Here is a tiny trained network, its code and every weight. The questions are about switching its units off for an input and a class, where a switched-off unit gives its printed mean instead of its output.

import numpy as np


def w(rows, s, z=0):
    codes = np.array(rows[::2]) - 128.0
    scale = np.full(codes.shape[1], s)
    scale[-1] = z or s
    return codes * scale


def f(y):
    return y / 2 * (1 + np.tanh(0.7978845608 * (y + 0.044715 * y**3)))


def log_softmax(a):
    a = a - a.max(-1, keepdims=True)
    return a - np.log(np.exp(a).sum(-1, keepdims=True))


def net(x, mask):
    res = np.array(x, float).reshape(1, 5) / 4 @ E
    y = f(res @ A[0][:, :-1].T + A[0][:, -1])
    res = res + np.where(mask, y, B[0][:, -1]) @ B[0][:, :-1]
    return log_softmax(res[-1] @ U[:, :-1].T + U[:, -1])


A, B = {}, {}
E = w([
[58,127,44,65,179,103,193,136,103,190,196],'x0',
[154,149,146,85,58,133,132,218,217,211,139],'x1',
[130,135,126,127,140,128,124,135,127,126,123],'x2',
[126,1,61,170,169,80,135,179,218,85,102],'x3',
[60,172,160,80,85,61,183,122,172,31,79],'x4',
],0.0071)
A[0] = w([
[194,143,223,181,68,181,48,119,140,75,59,88],'n1',
[102,123,110,156,181,126,121,47,59,66,116,99],'n2',
[55,147,166,86,85,97,169,110,144,76,84,53],'n3',
[104,126,137,160,192,106,132,20,55,71,121,90],'n4',
[130,255,191,87,66,188,135,75,35,162,156,5],'n5',
[185,100,96,167,167,213,56,117,97,217,172,117],'n6',
[93,165,140,95,97,81,178,120,144,74,90,70],'n7',
[68,156,67,83,157,126,199,138,104,166,178,57],'n8',
[64,146,68,69,151,121,184,117,115,177,183,38],'n9',
[80,167,162,108,105,80,193,118,150,77,99,62],'n10',
[156,160,163,71,37,117,144,212,178,195,137,71],'n11',
],0.0065,0.0018)
B[0] = w([
[18,189,126,206,111,26,46,57,105,190,124,205],'n1',
[128,94,124,22,77,225,111,113,180,194,102,185],'n2',
[188,150,168,121,180,129,144,150,75,97,179,183],'n3',
[137,112,135,36,66,199,107,122,174,199,109,196],'n4',
[147,28,26,226,79,117,207,220,199,37,42,254],'n5',
[201,177,211,130,209,129,174,179,37,63,197,209],'n6',
[192,129,205,116,187,117,170,157,74,94,165,176],'n7',
[79,172,126,194,126,59,75,71,119,146,119,188],'n8',
[60,159,142,202,129,43,58,71,107,152,118,188],'n9',
[179,157,181,98,194,141,166,138,64,67,171,180],'n10',
[125,119,135,3,84,198,103,106,175,199,118,205],'n11',
],0.0067,0.0082)
U = w([
[22,200,154,198,126,24,53,34,107,170,130,94],'0',
[243,170,223,105,200,157,178,159,52,86,207,74],'1',
[121,116,136,3,81,248,111,98,182,209,107,81],'2',
[135,30,30,207,117,106,201,202,189,57,67,250],'3',
],0.0075,0.0012)

Each question gives the input, the list of numbers given to net, and the class t.
The units are the neurons (one row each of A and B). Each row of codes is followed by its name. A weight is (code - 128) times the scale printed after its matrix; where a second scale follows, it is the last column's (A, B and U).
mask holds one flag per neuron, in row order. A switched-off neuron (its flag False) gives its mean, the last column of its row in B, instead of its output. The means were averaged over made-up inputs and are rounded, as every weight is.
A unit's drop is (log p(t) with every unit on - log p(t) with that unit switched off) / (log p(t) with every unit on - log p(t) with every unit switched off).
The circuit of an input: a set's keep is (log p(t) with only the set's units on - log p(t) with every unit switched off) / (log p(t) with every unit on - log p(t) with every unit switched off). Starting from all 11 units, units are removed one at a time, each time the one whose removal leaves the highest keep (on an exact tie, the one counted first), for as long as the keep stays at least 0.8.
circuit, biggest first: the units of the circuit, biggest drop first
most important unit: the unit with the biggest drop
k most important neurons: the k neurons with the biggest drops, biggest first
drop when u is switched off: that unit's drop, to one decimal
input [7,7,4,2,-5], class 0: most important unit -> n9
input [8,3,-8,7,-5], class 0: 2 most important neurons -> (n5; n9)
input [-1,-3,8,6,7], class 1: circuit, biggest first -> (n5; n10)
input [-5,6,-4,2,6], class 1: circuit, biggest first -> (n7; n5)
input [1,8,4,5,8], class 1: circuit, biggest first -> (n10; n5)
input [-5,-7,-5,7,5], class 2: 4 most important neurons -> (n5; n2; n4; n6)
input [8,4,-4,-6,-7], class 0: 2 most important neurons -> (n9; n8)
input [2,-2,0,1,4], class 1: circuit, biggest first -> (n5; n1)
input [5,-7,-1,-8,1], class 3: 2 most important neurons -> (n5; n11)
input [-6,-8,4,6,-7], class 2: circuit, biggest first -> (n2; n4)
input [1,-6,-2,-7,6], class 3: 3 most important neurons -> (n5; n6; n11)
input [-5,-1,1,0,2], class 0: 2 most important neurons -> (n1; n5)
input [-5,6,-7,4,1], class 2: 4 most important neurons -> (n5; n11; n9; n8)
input [-8,-4,-5,6,-3], class 0: most important unit -> n1
input [-6,-2,-6,4,-1], class 0: 2 most important neurons -> (n5; n1)
input [1,-5,-5,5,-3], class 2: 3 most important neurons -> (n5; n2; n4)
input [1,0,-6,0,3], class 1: 2 most important neurons -> (n5; n1)
input [-5,-6,4,-8,1], class 3: drop when n5 is switched off -> 1.4
input [-6,-7,-6,-7,1], class 2: drop when n2 is switched off -> 1.0
input [-3,-7,-8,-8,2], class 3: most important unit -> n5
